a =
array([[-39,  17, -43,  -9,  -7,  31,  15],
       [-18,  43, -18, -15, -17, -22, -19],
       [-32,  29, -27,   0,   3,   7,  29],
       [ -4, -31,  -6, -14, -15, -13, -22],
       [ -9, -14,  -8, -10,  -9, -13, -10],
       [-12,  -9, -12, -11, -12, -10,  -9],
       [-12,  -4, -11, -15, -12, -11, -26],
       [ -9, -13,  -7, -10,  -9, -14, -12],
       [-15,  -1, -16,  -2, -11, -10,  23],
       [-19,  39, -23,  -3, -22, -22,  29]])
Rows and columns are counted from 0.
(0, 0) = -39
(2, 2) = -27
(4, 6) = -10
(4, 5) = -13
(6, 0) = -12
(6, 5) = -11
(8, 4) = -11
(4, 2) = -8
(8, 6) = 23
(5, 2) = -12
(2, 5) = 7
(5, 6) = -9
(5, 0) = -12
(5, 1) = -9
(0, 4) = -7
(8, 0) = -15
(1, 6) = -19
(4, 1) = -14
(6, 4) = -12
(4, 4) = -9
(1, 1) = 43
(0, 2) = -43
(9, 1) = 39
(6, 3) = -15
(9, 3) = -3
(0, 1) = 17
(7, 1) = -13
(7, 5) = -14
(7, 0) = -9
(3, 4) = -15
(1, 3) = -15
(5, 3) = -11
(2, 4) = 3

A =
[[131 669 128 668 671 671 678 675 116 150 660 115 151 654 138]
 [851 280 849 247 268 261 261 253 852 845 158 854 857 207 853]]
A[0,-15]	131
A[-1,14]	853
A[1,4]	268
A[:, -1]	[138, 853]
A[-1,-12]	247
A[1]	[851, 280, 849, 247, 268, 261, 261, 253, 852, 845, 158, 854, 857, 207, 853]
A[:, 1]	[669, 280]
A[0,-5]	660
A[-2,5]	671

x =
[[ 2.14  0.30 -1.18  1.07  3.85 -2.04 -2.29  1.72  0.83]
 [ 1.13 -0.83  0.38  0.26 -2.67 -0.45  0.50 -4.32 -2.68]
 [ 1.37 -0.90  0.09 -0.25 -3.02 -0.47  0.54 -3.78 -2.95]
 [ 2.19  0.51 -0.83  1.12  3.70 -2.26 -2.32  1.84  0.91]
 [-0.61 -1.34 -3.71 -0.22  3.75  1.82 -0.42  0.96  1.14]
 [-1.58 -0.35  1.77  2.02 -0.75  1.24  0.83 -4.80 -0.11]
 [ 1.09 -0.88  0.45  0.40 -2.60 -0.31  0.46 -4.43 -2.56]
 [-1.09 -0.45  1.71  1.95 -1.06  0.90  0.68 -5.03 -0.44]
 [ 0.31  1.96  2.58 -1.13 -1.92 -1.90 -0.06  4.03  0.57]
 [ 1.57  1.82  1.79  0.98  1.73 -2.98 -1.84  2.91  1.25]
 [-3.54 -0.68 -0.29  0.91  1.33  3.41  1.37 -1.62  1.96]
 [ 1.09 -0.11 -0.13 -2.70 -4.27 -0.63  0.99  1.11 -2.48]
 [-2.91 -0.32  1.40  1.94  0.20  2.38  1.22 -3.64  1.20]]
Rows and columns are counted from 0.
row 0 col 0 => 2.14
row 12 col 2 => 1.40
row 1 col 1 => -0.83
row 2 col 5 => -0.47
row 2 col 1 => -0.90
row 2 col 0 => 1.37
row 7 col 1 => -0.45
row 4 col 4 => 3.75
row 7 col 8 => -0.44
row 12 col 4 => 0.20
row 9 col 5 => -2.98
row 5 col 1 => -0.35
row 3 col 2 => -0.83
row 1 col 7 => -4.32
row 7 col 7 => -5.03
row 6 col 0 => 1.09
row 4 col 6 => -0.42
row 2 col 8 => -2.95
row 4 col 2 => -3.71
row 12 col 6 => 1.22
row 6 col 6 => 0.46
row 11 col 4 => -4.27
row 8 col 0 => 0.31
row 10 col 0 => -3.54
row 8 col 8 => 0.57
row 5 col 8 => -0.11
row 8 col 1 => 1.96
row 0 col 8 => 0.83
row 12 col 8 => 1.20
row 10 col 5 => 3.41
row 3 col 3 => 1.12
row 0 col 7 => 1.72
row 0 col 5 => -2.04
row 8 col 5 => -1.90
row 3 col 5 => -2.26

B =
-5.66	-12.30	-4.83	-6.37
-5.75	9.69	-3.96	21.96
7.38	7.28	9.52	-3.48
17.41	16.02	15.41	-2.72
2.80	0.71	4.44	3.82
4.64	4.20	5.08	-4.92
-3.47	11.20	-9.79	8.90
-1.68	-13.32	4.46	-10.89
B[-8, 0]	-5.66
B[6, 0]	-3.47
B[:, 1]	[-12.30, 9.69, 7.28, 16.02, 0.71, 4.20, 11.20, -13.32]
B[5, -4]	4.64
B[-8]	[-5.66, -12.30, -4.83, -6.37]
B[-8, 3]	-6.37
B[6, -1]	8.90
B[:, -1]	[-6.37, 21.96, -3.48, -2.72, 3.82, -4.92, 8.90, -10.89]
B[-1]	[-1.68, -13.32, 4.46, -10.89]
B[-3]	[4.64, 4.20, 5.08, -4.92]
B[-6, 2]	9.52
B[-4]	[2.80, 0.71, 4.44, 3.82]
B[-3, 2]	5.08
B[5, -1]	-4.92
B[-7, -2]	-3.96
B[:, 0]	[-5.66, -5.75, 7.38, 17.41, 2.80, 4.64, -3.47, -1.68]
B[-8, -2]	-4.83
B[-5, 2]	15.41
B[1, -3]	9.69
B[7, 2]	4.46

W =
[[-2.14  2.33  2.08  2.00 -2.11  2.10]
 [ 0.61  1.59  1.63  1.47  0.96  1.65]
 [-5.35  5.70  5.14  4.83 -5.35  5.20]
 [ 1.01  1.36  1.45  1.29  1.39  1.47]]
Indices start at 0.
(0, 0)	-2.14
(0, 2)	2.08
(0, 1)	2.33
(3, 2)	1.45
(1, 2)	1.63
(3, 5)	1.47
(1, 1)	1.59
(0, 5)	2.10
(3, 1)	1.36
(1, 0)	0.61
(2, 0)	-5.35
(2, 2)	5.14
(3, 0)	1.01

m =
array([[ -33.846,  -29.879,    6.230,   55.034,   91.920,   95.278,
          92.827,  125.186,   99.883,   91.014,   75.550,  125.273,
         119.810,   98.186,  111.461],
       [ -98.205,  -65.760,   14.345,  109.962,  157.413,   70.017,
          97.123,  220.397,  105.480,  102.245,   52.062,  116.232,
         112.804,  126.457,  107.379],
       [  30.513,   20.354,    6.230,  -18.203,  -29.711,   91.068,
         110.009,  100.349,  122.271,   60.127,   72.195,  136.122,
          91.789,  107.609,   95.135],
       [  94.872,   99.292,   79.268,   45.880,   26.426,  135.274,
         110.009,   75.511,   94.286,   88.206,  129.239,   94.534,
          98.794,   94.147,   86.971],
       [-104.641,  -94.464,  -99.270, -109.749,  -76.492,  112.118,
         120.748,  121.047,  111.077,   74.167,   68.839,  105.383,
          78.946,   92.801,   86.971],
       [  43.385,   92.116,  103.614,   82.498,   45.139,  103.698,
         174.443,   67.232,   86.823,   74.167,  125.883,  125.273,
         117.475,   83.377,  140.032],
       [ -85.333, -123.169, -139.847, -118.903,  -85.848,   95.278,
         114.305,   96.209,   75.629,   88.206,   95.684,  128.889,
          96.459,   95.493,  115.542],
       [  17.641,  -58.583, -131.732, -173.831, -170.054,  143.695,
          97.123,   63.092,  101.749,   96.630,  172.860,   90.918,
         111.637,   80.685,   82.890],
       [ -27.410,   -8.350,   22.460,   64.189,  101.276,   80.542,
          97.123,  108.628,   71.898,  105.053,  115.817,   92.726,
          94.124,   96.839,  127.787],
       [-111.077, -115.993, -115.501, -100.594,  -95.204,   84.752,
         103.566,  133.465,   53.241,  175.250,  132.594,   76.452,
          99.962,  119.725,  233.907]])
Rows and columns are counted from 0.
(0, 0) -> -33.846
(4, 5) -> 112.118
(6, 1) -> -123.169
(9, 8) -> 53.241
(3, 3) -> 45.880
(0, 2) -> 6.230
(9, 0) -> -111.077
(2, 6) -> 110.009
(5, 12) -> 117.475
(2, 14) -> 95.135
(2, 13) -> 107.609
(2, 2) -> 6.230
(5, 0) -> 43.385
(6, 13) -> 95.493
(4, 3) -> -109.749
(4, 10) -> 68.839
(2, 5) -> 91.068
(4, 8) -> 111.077
(7, 4) -> -170.054
(1, 5) -> 70.017
(6, 5) -> 95.278
(6, 0) -> -85.333
(5, 3) -> 82.498
(9, 12) -> 99.962
(1, 3) -> 109.962
(9, 1) -> -115.993
(1, 12) -> 112.804
(5, 14) -> 140.032
(3, 9) -> 88.206
(4, 13) -> 92.801
(5, 5) -> 103.698
(1, 1) -> -65.760
(9, 11) -> 76.452
(9, 2) -> -115.501
(3, 1) -> 99.292
(6, 2) -> -139.847
(8, 5) -> 80.542
